Below are the code and all the weights of a small trained network. Each question names an input and a target symbol and asks about switching units off, where a switched-off unit gives its printed mean instead of its output.

import numpy as np


def w(rows, s, z=0):
    codes = np.array(rows[::2]) - 128.0
    scale = np.full(codes.shape[1], s)
    scale[-1] = z or s
    return codes * scale


def norm(h):
    return h / np.sqrt((h * h).mean(-1, keepdims=True) + 1e-5)


def f(y):
    return y / 2 * (1 + np.tanh(0.7978845608 * (y + 0.044715 * y**3)))


def softmax(a):
    e = np.exp(a - a.max(-1, keepdims=True))
    return e / e.sum(-1, keepdims=True)


def log_softmax(a):
    a = a - a.max(-1, keepdims=True)
    return a - np.log(np.exp(a).sum(-1, keepdims=True))


def net(x, mask):
    ids = ['ΔΘΠΩαγελμψ'.index(c) for c in x.split()]
    T = len(ids)
    res = E[ids] + P[:T]
    q, k, v = (norm(res) @ M[0].T for M in (Q, K, V))
    z = softmax(np.where(np.tri(T) > 0, q @ k.T / 3**0.5, -1e9)) @ v
    res = res + np.where(mask[0], z, O[0][:, -1]) @ O[0][:, :-1]
    y = f(norm(res) @ A[0][:, :-1].T + A[0][:, -1])
    res = res + np.where(mask[1:9], y, B[0][:, -1]) @ B[0][:, :-1]
    return log_softmax(norm(res)[-1] @ U[:, :-1].T + U[:, -1])


Q, K, V, O, A, B = {}, {}, {}, {}, {}, {}
E = w([
[127,222,72],'Δ',
[149,151,119],'Θ',
[121,193,89],'Π',
[108,224,84],'Ω',
[142,197,81],'α',
[128,163,87],'γ',
[46,193,61],'ε',
[5,226,145],'λ',
[189,33,2],'μ',
[13,69,10],'ψ',
],0.0066)
P = w([
[154,82,164],'0',
[83,143,130],'1',
[150,226,142],'2',
[150,225,144],'3',
[1,107,41],'4',
[162,222,143],'5',
],0.013)
Q[0] = w([
[213,254,171],'H1',
[145,185,73],'H1',
[112,223,203],'H1',
],0.012)
K[0] = w([
[164,4,235],'H1',
[202,100,163],'H1',
[56,42,143],'H1',
],0.013)
V[0] = w([
[85,125,240],'H1',
[9,90,181],'H1',
[108,65,23],'H1',
],0.015)
O[0] = w([
[106,191,20,254],'H1',
[62,148,76,217],'H1',
[3,131,231,74],'H1',
],0.017,0.0043)
A[0] = w([
[148,15,107,131],'N1',
[156,107,125,108],'N2',
[157,253,175,253],'N3',
[171,176,165,98],'N4',
[232,193,130,172],'N5',
[152,196,96,196],'N6',
[190,87,115,4],'N7',
[106,118,236,231],'N8',
],0.013,0.0041)
B[0] = w([
[64,111,155,148],'N1',
[94,126,148,133],'N2',
[125,71,144,229],'N3',
[117,104,110,144],'N4',
[89,137,157,254],'N5',
[120,164,164,236],'N6',
[136,152,138,146],'N7',
[194,4,58,151],'N8',
],0.02,0.0079)
U = w([
[212,112,159,185],'Δ',
[162,192,156,98],'Θ',
[201,196,156,119],'Π',
[234,130,73,190],'Ω',
[184,117,183,177],'α',
[87,163,252,2],'γ',
[40,167,110,92],'ε',
[164,138,23,179],'λ',
[180,10,102,208],'μ',
[62,31,111,52],'ψ',
],0.016,0.0056)

Each question gives the input, a string of symbols that net reads in full, and the target symbol t.
The units are the heads (3 rows each of Q, K, V and O) and the neurons (one row each of A and B). Each row of codes is followed by its name. A weight is (code - 128) times the scale printed after its matrix; where a second scale follows, it is the last column's (O, A, B and U).
mask holds one flag per unit, heads first, then neurons. A switched-off unit (its flag False) gives its mean, the last column of its rows in O or B, instead of its output. The means were averaged over made-up inputs and are rounded, as every weight is.
A unit's drop is (log p(t) with every unit on - log p(t) with that unit switched off) / (log p(t) with every unit on - log p(t) with every unit switched off).
The circuit of an input: a set's keep is (log p(t) with only the set's units on - log p(t) with every unit switched off) / (log p(t) with every unit on - log p(t) with every unit switched off). Starting from all 9 units, units are removed one at a time, each time the one whose removal leaves the highest keep (on an exact tie, the one counted first), for as long as the keep stays at least 0.8.
units of the circuit, in order: the units of the circuit, biggest drop first
most important unit: the unit with the biggest drop
top k neurons: the k neurons with the biggest drops, biggest first
drop of u: that unit's drop, to one decimal
input Π ε μ ψ, target Π: most important unit	H1
input ψ ε Ω Π, target ψ: units of the circuit, in order	[H1 N8]
input ε ε Ω λ γ, target λ: units of the circuit, in order	[N3 H1]
input Ω γ Π λ ε, target λ: top 2 neurons	[N5 N3]
input μ λ Π Δ Ω ψ, target μ: units of the circuit, in order	[H1 N8]
input γ Π Δ Π, target γ: units of the circuit, in order	[H1 N5]
input Π γ α, target Π: top 3 neurons	[N5 N8 N6]
input ε γ Ω γ Π, target γ: top 2 neurons	[N1 N8]
input γ Θ γ Θ γ Δ, target γ: top 2 neurons	[N3 N5]
input ε ε Θ ε λ, target λ: top 2 neurons	[N5 N3]
input Π Δ ε Π Δ Π, target Π: top 2 neurons	[N5 N8]
input Δ Θ Π γ α, target γ: top 3 neurons	[N8 N1 N5]
input ε ε Δ ψ α, target ψ: top 3 neurons	[N1 N6 N5]
input μ ε μ Π, target μ: drop of H1	1.1
input λ Δ ε, target λ: drop of H1	2.0
input Π γ Π μ Δ, target μ: drop of N8	0.3
input ψ Π Θ γ ε μ, target ψ: drop of H1	1.3
input γ ψ α Δ, target γ: top neuron	[N3]
